Each row has a class, written as a number after it.
[ 15 -10 -28 -23 -26   6  22   5   6   4 -17  34  14 -53  41 -14 -27   6
  22  21  34 -18  12  49  -6  18  22  -5 -21 -24 -21 -38  54   5 -29 -18
  -6  22 -23  12  33 -19   1] : 6
[  6 -13  -3 -44  -1   0  25 -30   4 -20  -8 -20 -16   6 -16 -28  -9 -19
  -4   5  -6  18 -26  38  26  30  -4 -21  60 -39  -6   7 -30 -19  13  15
 -28  16 -61 -10  -6 -15   3] : 0
[ 20 -37 -38 -52   0   9   3  13  34 -10 -13  -2  17  -5 -17 -16   7  10
  -3  -7  26 -11  17  29 -15 -12 -23 -12  50 -54  28  19 -32 -16  24 -33
 -11 -22 -42  -2 -12 -27  26] : 6
[  0 -39 -46 -48  15   0   5  11  16 -13 -13   7  14  -1  11   8 -11   8
 -16 -14  -7  30  11  11   2  -7 -36 -34  44 -22  20   5 -23  -6  -8 -41
  -2 -25   2  20  -8  16  33] : 10
[-42 -29 -15 -44  42  21  11 -60  -3  70 -22   1 -36  -8 -12 -41   2  -5
   6 -20 -62  46  -2  26 -44  -1  30 -26  -9  -2 -21 -13 -65  -3   5  35
 -55  -8   5 -64 -38   5   9] : 3
[ -13    3  -24  -52   -6    8   -5   47  -27  -51   -7    6   41  -26
   21   35  -35   47    6   14   -6   36   -8    5  -20  -39 -114  -42
   29   31   21   57  -14   19  -16  -29  -23  -34   46   46  -37    8
   43] : 8
[-30  -6  -4 -28 -39  -3  11 -41 -22   8  -4   8 -47  14  -2 -42  -5 -35
   1   3 -84  41 -39   0 -61  12  27 -23 -47 -53 -18 -36 -82 -20  35  23
 -32  71  -6 -34 -33  -6  -4] : 8
[ 26 -23 -47  12  -3  30  10   0  64  31 -25 -15  43   0  41 -18   4  44
  24 -27  55 -48  40  52  65   4 -13  19  -3 -61   4 -17  45 -45 -13  11
   5 -45 -55   5 -26 -31   6] : 10
[-10 -44 -30 -50  -6  10   4  10   5  22 -15  -5  -2  -1  -3 -36   7  -6
  10   6 -22  16  -6  22 -32 -16  -1 -24   7 -46 -13 -21 -36 -28  23   8
 -15 -10 -11 -34 -11 -14   8] : 3
[ 13 -72 -18 -68  13  30  19 -32  43   7 -35   5  -5 -21  -6 -39   3 -16
   2 -12 -19  -9   9  48 -13  -5  20 -25  47 -54   0 -12 -24 -33  46 -11
 -20  -1 -45 -37   6 -12  -8] : 1
[  8 -16   6 -22  -8 -19  19 -34  15   7   1   8 -15   9   0   8  -4 -20
  -9   1 -13  38  -8   3  14  34 -18 -25  -1 -39  -7  -9 -43 -14  -4 -12
 -19   6   0  -7  -8   5  27] : 5
[-48   4  22 -72 -34  29   6  24 -12 -22 -12 -30  14  34 -47 -75   0   3
  -5  24 -54   5 -54  49 -67 -56 -30 -24  52 -40  16  18 -90 -22  55  56
 -37  47 -19 -13 -46 -67 -28] : 0
[ -4 -34 -36   7 -15  11  -4  19  41  26  -7 -11  43  36  44 -26  20  28
  21  -8  13 -17  26  49  10 -18 -48  -7 -16 -33 -20  15  26 -39 -15  -7
 -11 -18   5  22 -65 -51  31] : 4
[-24  -5 -28  -9 -23 -32 -26  43  -1   3  29  45  53   9  49  53  -2  32
  26  28 -11  37  -3 -28 -34  -6 -70 -47 -83  -3  -1  -2   6   4 -39 -12
   9 -33  86   6 -12   1  80] : 5
[-17   7   1 -14 -30 -10  17  -8  -5  23  -6   0   9 -15 -10 -49 -15   1
   4  28   6   7 -30  53  12   8   8   5  26   3 -19 -37  -8   5 -14  40
 -23  34 -40  10  22 -21 -33] : 0
[ -8 -33   1 -75  11  22  18 -22  11 -22 -22  -8   6  -9 -16 -18 -13  17
  -1   4 -25  11 -20  37  -3 -15 -35 -19  57 -20   3   9 -42  -5  22  15
 -41  -3 -19  -9  -5 -20  -6] : 1
[ -9 -15 -11 -42 -37  13  14 -15 -14 -16 -20  -2 -19  -6  14 -24 -17  -9
  14   8 -51  16 -27  17 -33  -1 -15 -31 -18 -52 -14 -10 -45 -23  34   9
 -22  46 -19 -15 -31 -12   4] : 8
[-17   6   1 -15 -63 -25  16  48 -11 -21  15   1  25   5  12  -3 -13  26
  13  40  12   5 -22  38  25  37 -38   3 -18 -18 -50 -39  37  -5 -14  26
  -9  42 -18  42  -3 -32 -19] : 9
[ 20 -12  -3 -23 -35  26  30   9  41 -11 -17 -29  19   8  13 -23   0  18
  23   2  29 -37   9  74  50  39 -17  13  13 -56 -35 -11  37 -44   4  23
 -24  21 -66  18 -44 -49  -6] : 9
[ -5 -39 -46 -20 -36  -2 -14  26  16  -5  -2  21  15 -11  45   5   1   9
  15   1 -34  15   2 -10 -54 -11 -15 -33 -47 -45   0  -3 -18 -26  11 -19
  10  -2  22  -2 -38  13  48] : 8
[ 51 -36 -43  10   2  27  22 -12  58  53 -23 -25  21  -6  35 -28  10   6
  38 -22  60 -55  44  47  70  23  14  22   3 -74 -35 -21  62 -56   4  10
  -3 -51 -74 -20 -16 -33  10] : 3
[-13  25  -2 -26 -20  -8  25   9 -15 -18  -2  14   8 -36   3 -10 -30  29
   5  31  28  14 -14  44   7  16 -23   7   7  22 -17 -12   6  44 -42   8
 -34  20 -13  39  23 -13 -16] : 6
[ 19 -37 -13 -13  -2  -3  16 -28  42  -2 -19  -8  -7  -3  -2 -15   8 -18
  -6  -5  -2  11   7   5  28  22  16 -18  43 -48  -4 -20 -23 -35  23 -11
   1  -2 -50 -18   7  -6  15] : 7
[ -6 -38 -22 -38 -22  13 -15  24  21   5  -9 -10  38  -5 -33 -47   7  15
   0  18   5 -10 -12  30 -35 -39 -20 -19  73 -39  36  -2 -39 -32  37  13
   7 -17 -36 -13   1 -37   0] : 0
[-27   4   5 -32 -36  16  17  41 -20 -13  -8  19  56 -20  47   1 -31  45
  21  41  10   6  -4  37 -12 -29 -63 -26 -45  14 -23  -7  35  24 -38  11
 -25  16  61  25  -5 -36  -1] : 5
[-11  -8 -17 -19  -2  28  51   0   7  14 -27  25 -10 -10  44 -20 -13   8
  14  -5 -15  -9  21  64  17  27  -1 -18 -22 -32 -38  -5  33   4 -11 -16
 -29  29  -8 -10 -32 -21  -6] : 2
[-20 -42 -24 -50 -39  14  16 -21 -14  -2 -16  15 -34 -21  16 -42 -13 -29
  14   8 -78  24 -23  23 -77   2  28 -45 -37 -63 -20 -36 -48 -25  46  -2
 -15  73 -13 -37 -20  -3   0] : 8
[-35   5  11 -55  -1  -3   4   2 -24 -25 -15  -3  12 -46 -31  17 -35  48
  -4  29 -13  41 -30  28 -25   8 -63 -27  58  49   4  12 -30  19 -14  31
 -43  -5   6  18  -2   7   6] : 9
[ -4 -57 -47  -4   9 -33   2 -11  30  28  -9  13   0 -54 -31 -16   0   2
 -36   3   5  31  22 -16 -41 -12  -4  -3  48  19  39  -1 -68   3   1 -34
   2 -43 -24  -7  10  34  29] : 8
[-25 -21 -17 -35 -29  15  20  32  17  14 -14   0  35 -10   0 -31   1  30
   7  15  -4 -13  17  62 -15 -10 -25  -8  18  -5 -21 -14  10  -4  -6   8
 -29  18 -14  14 -37 -31  -9] : 9
[  2 -44  -1 -80 -11  45  26 -35  11 -16 -36  -8  -9  -7  17 -38 -17  -3
  29  -3 -45  -8 -18  56 -15  -5   6 -42  21 -65 -27 -15 -19 -29  51  24
 -38  33 -32 -35  -6 -30 -20] : 1
[  1 -14 -10 -55  -6   6   6  -7   0 -14 -27   4  10 -41   4 -11 -29   8
  12  16   5  15 -25  43  -2  12 -13 -42  58 -14   2   4  -5  -6   1  13
 -15   1 -33  -3  19   3   5] : 0
[-23 -11   9 -53 -41  41  44   3 -11 -22 -25  -5  -1 -17   5 -40 -19   7
  23  28 -20 -10 -13  84 -14  20   7 -16   4 -39 -58 -31  24  -7   9  30
 -39  90 -32   1 -24 -40 -45] : 9
[  9  18 -30 -30 -13  38  25  21  15 -32 -28 -27  50   1  54   8 -32  65
  24  -1  39 -26   2  65  72  -4 -76   5  21 -34 -10  10  48 -13 -31  20
 -23 -13 -25  44 -34 -45  -2] : 10
[ 18 -12 -24 -29 -24   0 -11   6  25 -14  -8 -13  22  -1  25  -5 -11  12
  25  11  22 -13 -23  27  22  20 -12 -20  23 -64   3  -7   9 -51  16  27
   7 -16 -51  -5   1 -31  30] : 0
[-10 -29 -35 -45  -9  15  -7  34   0   3  -5  -4  26  12  40   6   2  23
  37   3 -18  12   0  11 -17 -12 -44 -35 -21 -39 -23   6   9 -24   3   8
 -15 -38  23 -13 -37 -13  40] : 3
[-25 -16  -2 -70 -10  20  22  -2 -33 -39 -31  15  -8 -24  17 -17 -30  -7
   6  22 -55  47 -25  30 -36 -22 -11 -71  20 -12 -16 -14 -16   8  14  -5
 -34  53  21 -18  10   1  -6] : 7
[ 26 -43 -33 -17 -20  -9  -7  -7  25 -14 -17   9 -21 -27  45   0 -17 -10
  22   6  21  18   2  29  15  53  11 -39   0 -60 -20 -24  29 -46  -1 -15
  14   8 -35   6  16   0  39] : 4
[ 18 -49 -33 -19   9  16  -7 -15  36   4 -34  -7  12 -35  27  -1 -18  34
  23  -4  25   0  18  33   0   9 -23 -37  42 -24   6  16  11 -28  -8  -7
  -8 -32 -16   7  -7   0  45] : 4
[  0  10  25 -39 -25  45  33 -11  10 -14 -18 -12  18   4  31 -28 -22  31
  38   8  -2 -26 -17  70  45   5 -26   9  -2 -40 -38 -12  26 -17   2  49
 -39  29 -28  13 -23 -54 -32] : 1
[-67  19   6 -17 -26 -31   4  30 -54 -11  12  24  10   1   4 -15 -22  18
 -12  46 -44  63 -37  23 -47 -21 -58 -28 -19  74 -35  -8 -20  57 -61   7
 -36  51  78  59  -1  -5 -10] : 4
[ -2  -7 -34 -32  29  -6   8  48   5 -30  -7  18  33 -19  24  53 -21  58
  -6  -1  27  18  16   5  26   4 -97 -25  30  20  23  56  16  14 -28 -36
 -16 -72  25  29 -19   3  65] : 2
[-30 -11  15 -80 -17   1  14  10 -37 -57  -1  10   7 -23   0  -1 -38  21
  10  38 -45  46 -59  29 -29 -14 -60 -40  17  17 -21  -5 -25  27  -1  27
 -41  33  27  18  24  -6 -13] : 1
[ -2   7  13  15 -38 -10  16 -22  -7   3 -15 -11   1 -43  16 -23 -41  41
  27  37  43   4 -30  50  38  40 -18  11  10   1 -33 -41  31  -6 -40  50
 -19  31 -35  39  37 -24 -26] : 4
[  7 -64 -24 -50 -14  -3  11 -18  26   4 -10  30 -11 -16  17 -17   3 -34
   6   2 -39  15  -5  19 -32  15  36 -32   2 -58 -26 -43 -12 -23  27 -16
   0  22 -15 -27  25  10   2] : 1
[-13  14 -26 -10 -23   6  17  -4   2  11 -11   9  14  19  63  -8 -17  15
  17  -3  -8   8  -7  40  32  17 -16  -1 -53 -33 -28 -38  26 -15 -34  15
 -14  23   2  13 -24 -23  -1] : 10
[  1 -33 -11 -72  -9  51  39  31  -4 -48 -37   5  -9 -38  -3 -24 -38  17
  11  13  -7  -6  -2  60 -17   5 -30 -46  51 -51   2  15  -3   4  33 -16
 -29  38 -29  -6   5 -24  -7] : 2
[  3  17   1 -24 -14 -22   6 -37   0   3   6  10 -24 -12  -7   3 -15  11
  11   1  -1  30 -29   5   1  47  -3  -1 -10 -28  -1 -16 -44  -2 -13  17
 -23  10 -30  -1   4  -1  23] : 6
[ 18  -5 -39  35 -13 -41   3   5  24  50  13  17   5   1  44  11  13 -13
  13   3  27   8  19 -11  46  47  19  17 -53 -13 -50 -45  39 -16 -44   0
  11 -47  -9   4  12  14  33] : 3
[ 25 -31 -33 -29  11  48  28 -25  38  43 -53 -14  29 -32  19 -57  -8  14
  19 -10  36 -49  33  97  44 -19  13 -14  67 -25   4   2  38 -28   7   1
 -27 -22 -73 -17 -12 -31  -8] : 0
[-27 -23 -23 -15   6 -20 -20  -6   7  10  -5  25   5   5  37  15   3  14
   1  -2 -38  52   0   3 -30  -2 -45 -51 -20  19  -1  22 -19 -10 -47 -20
 -20 -32  58  15 -45  19  69] : 4
[  6 -16 -19  -2 -16 -22 -18   1  12  -9 -12   8  16 -37  33  23 -25  45
  19  21  25  21 -14  10  12  30 -46 -30   4  -6  -4  -3  13 -21 -33  12
   2 -31  -1  28  12   5  49] : 4
[-21  17   7 -24 -49 -15  17   6 -18 -11  23  19  16  33  47  -5   0   9
  28  20 -39  12 -42  34  26  16 -33  -1 -67 -31 -58 -42  29  -7 -13  34
 -23  41  17  16 -16 -33 -20] : 1
[ -9 -12  13 -23   5 -33  18 -68  -6   4  -5  16 -37 -59 -16   6 -33   3
  -6  22 -18  49 -42  10  12  59  17  -1  31  27 -18 -47 -34  18 -11  37
 -25   7 -32  -7  71  37 -16] : 1
[-23  11 -21 -13 -67 -41  -5  63 -13 -15  37  38  26  24  16 -11   8   1
  -2  43  -1  18 -24  -2 -34   6 -16  12 -56 -33 -23 -45  -6  10 -15  -9
  16  40  21  34   6 -45   3] : 6
[  2 -12  14 -37  -8 -11  27 -20   4 -19 -15   4  -7 -44 -17   7 -35   7
 -10  30  19  37 -14  13   7  31 -28 -22  42  -6   1  -5 -41  19 -15   4
 -23  11 -12   6  35   7   5] : 5
[ 26   7 -15  22 -15   4  37   8  34   4 -11   3   4  14  42   3  -1  15
  15  -7  38 -34  16  32  72  48 -14  20 -28 -57 -34  -6  44 -31  -6   1
  -4  -9 -41   7 -24 -38  12] : 2
[-13 -30 -15 -35  -8  26  16  24   3  -9 -25  24   4 -32   8 -10 -24  33
   5  16 -14   3   0  18 -34   1 -23 -32  19 -33  10   0 -14  -4  20  -3
  -8   2   2 -12  -2 -16  20] : 2
[  6 -13  25 -39 -25  55  55 -13  22  -7 -24 -30   6  17  -6 -60 -10 -10
   9   5   8 -29  11  70  15 -14  -6   0  19 -72 -21  -1 -13 -18  15  14
 -46  55 -33  -2 -34 -66 -38] : 5
[-39 -23  -8 -91 -22  22  17  14 -26 -28 -23   5   2  -3  10 -12 -19   7
  19  17 -66  22 -23  54 -64  -2 -32 -62   1 -28 -26   0 -14  -7  27  11
 -46  60  11 -17 -40 -18   5] : 9
[ 16 -13  -9 -18   2 -36  11  -8  18 -22   2   1   6  -7   9  42 -14   4
 -21   9  24  41  -1 -12  40  37 -53 -20  22  -1   2  15 -22   7 -28 -22
 -12 -37   9  24  10  14  42] : 5
[  7 -19  -2  34 -13 -28   7 -53  22  43  -3  -4 -28 -54 -57 -37 -11  16
 -25   9  27  24 -11 -14   6  28  23  36  43  -9  34 -40 -78 -25  16  29
   6 -22 -71 -10  25  15  -9] : 8
[ -2  14  -3 -28 -36  -5   9 -17 -21 -24 -14  -9  -5 -32  11   3 -39  30
  18  17  -8  25 -38   8   4  16 -48 -16   1 -18  -3  -8 -38 -14   4  29
 -26   8 -23   8  -8  -4  12] : 8
[-26  22  -1 -25  -8 -31 -10  32 -21 -43   4  17  37   3  35  52 -16  43
   5  26 -26  54 -33 -25   9 -15 -83 -46 -14  40  -3  15  -7  15 -40   3
 -14 -30  67  33  -9  15  54] : 7
[ 12 -30 -41  -1  -2   1  -7   7  45  31  -3  39  48  10 108  27  11  17
  45 -12  -3 -25  25  28  29  10  -6 -12 -99 -20 -44 -19  87 -31 -34  -9
   4 -42  37   3 -26  -8  56] : 1
[-26   2 -29 -11   6   5  10  14  -7  44  -9   9  34 -19  22 -15  -7  38
  19  16   5   6  11  33   3 -20 -34  -3 -24  28 -23 -14  25  11 -44  25
 -36 -47  21  -3 -13 -12  10] : 3
[ 12 -12 -30 -32 -19   8 -12  -1  23   1  -8   3  26  -4  26   5  -2  38
  39  -2  15 -21  -4  19  -8   3 -26 -13 -20 -61  12  -1   1 -32   9  10
  -4 -23 -24 -13 -18 -37  38] : 6
[ 30 -29 -27 -27 -18  24  44 -10   8   2 -20 -17 -16 -11  36 -36 -17 -26
  30   4  21 -15   8  65  54  49  22  -7  -9 -67 -68 -40  61 -18  -2   7
 -28  29 -59  -8  14 -22 -26] : 3
[  9   3   7  11 -36  -9  25 -43  46  22   2 -27  -9  30 -17 -26  22 -10
   9  -9   8 -26 -11  41  44  79  21  37 -16 -56 -44 -46  -7 -49   9  48
 -24  30 -82  -9 -30 -42 -20] : 9
[  1  21 -14  -5 -30   4  10 -21  28  36  -3  -5  11  33  19 -33  20  16
  22  -9   6 -28  -3  41  23   7  -4  31 -45 -55 -15 -21 -15 -31  -6  24
 -19  10 -40  -8 -50 -67   3] : 6
[ 13 -23 -20   7 -16 -12  11 -11  39  31  -1  20  28 -16  36  -4   1  15
  14   8  17 -19  11  26  42  21   2  16 -18 -19 -28 -42  41 -17 -19  11
   0 -27 -24   8  22 -14   2] : 1
[-16 -27 -12  -2 -17   1  21  -8   7  21 -26   5   4 -36  -3 -54 -19  15
 -10  30  15   9   5  57 -10  -3  -8  -4  39  -1 -13 -22   3   2 -21  12
 -26  26 -25  17  13 -25 -23] : 4
[-28 -40 -15 -25   7  -4 -10 -10  17  24 -21  -9  18   4 -21 -34   5  31
 -15   3 -13  29  -5  22 -40 -37 -54 -20  54   9  27  25 -61 -18   3   6
 -29 -28  13   3 -39 -24  25] : 4
[  2   4 -15 -18 -47  10  17  11  19   7  -7   3  15  18  52  -7  -1   1
  42   5   0 -23   2  53  14  46  13  -9 -62 -65 -66 -41  48 -48   6  24
  -9  46 -29  -2 -41 -46  10] : 9
[-20 -23 -10 -83 -38  17  31  11 -34 -54 -18   4 -22 -30 -13 -35 -50  -8
   1  34 -30  33 -46  45 -28  12 -12 -41  43 -65 -12 -50 -30   4  22   9
 -11  94 -39   7  45 -18 -46] : 10
[  5 -10 -33  -3 -39 -17   5  52  19  17  27  -5  21  76  56  -9  32 -19
  24  -7  -6  -1   7  11  39  18 -22   5 -80 -72 -61 -21  33 -37 -14  -3
  -3 -10  10  15 -56 -33  28] : 3
[ 10 -45 -50 -16 -11 -19  -2  14  44   8  -2   8  15 -12  -4  -8  -1   4
 -17  -6  16  17  13  -3  -1  12 -11 -12  34 -52  23 -29 -34 -26   1 -23
  26 -24 -37   7  16   3  23] : 10
[-42   8   5 -66 -38  17  16   9 -55 -37 -19  -2  -7 -26 -16 -36 -43  25
   5  37 -55  35 -53  27 -60 -35 -55 -36   9 -11   4   0 -65   9  32  32
 -43  58   4  -5 -18 -26 -23] : 8
[-14  17  18 -15 -34  35  49   6  -9  -1 -20   0  -3 -12   2 -45 -28  36
  16  20   5 -23 -20  63  23  13 -15  16   2 -41 -22 -27   8  -3   1  36
 -32  56 -32   6 -11 -58 -43] : 2
[  8 -25 -37 -29  10 -26   2 -15  20   2  -4  33  -3 -47  19  22 -16   8
   1   2  13  22   9  -3 -31  27  12 -21   1 -10  10  -8 -12   6 -30 -32
   1 -27  -3   2  19  21  53] : 6
[ -9 -50 -40 -27  -9 -30 -12  53  16 -22   1  25  34 -10  -3   6   7  -9
 -34  22 -12  43  13 -28 -36 -36 -25 -44  50   5  18  -8 -25   8   3 -54
  16 -25  32  16  28  16  35] : 7
[ -7   2   0 -44 -21  31  37 -19   2   9 -32 -19   7   1  11 -59 -15  -4
  14   8  -6 -19 -14  84  21  -3   9 -12  39 -37 -27 -11   4 -11   3  32
 -46  45 -53  -4 -18 -39 -39] : 0
[  46  -29  -12   30   -4  -25    7  -40   73   22  -11  -23   -3  -12
  -29   -9   14   -3  -13   -6   51   -7   12  -13   71   43   23   26
   72  -64   15  -37  -37  -59   23    6   25  -35 -100  -13   32  -13
   18] : 7
[-16 -74 -33 -38  -8  24  -4 -19  32  32 -32  10 -15  13  14 -57  21 -28
   4 -12 -56  17  17  41 -70 -18  23 -54   4 -55  -9  -5 -44 -40  32 -25
 -16  28   1 -33 -43 -13  27] : 4
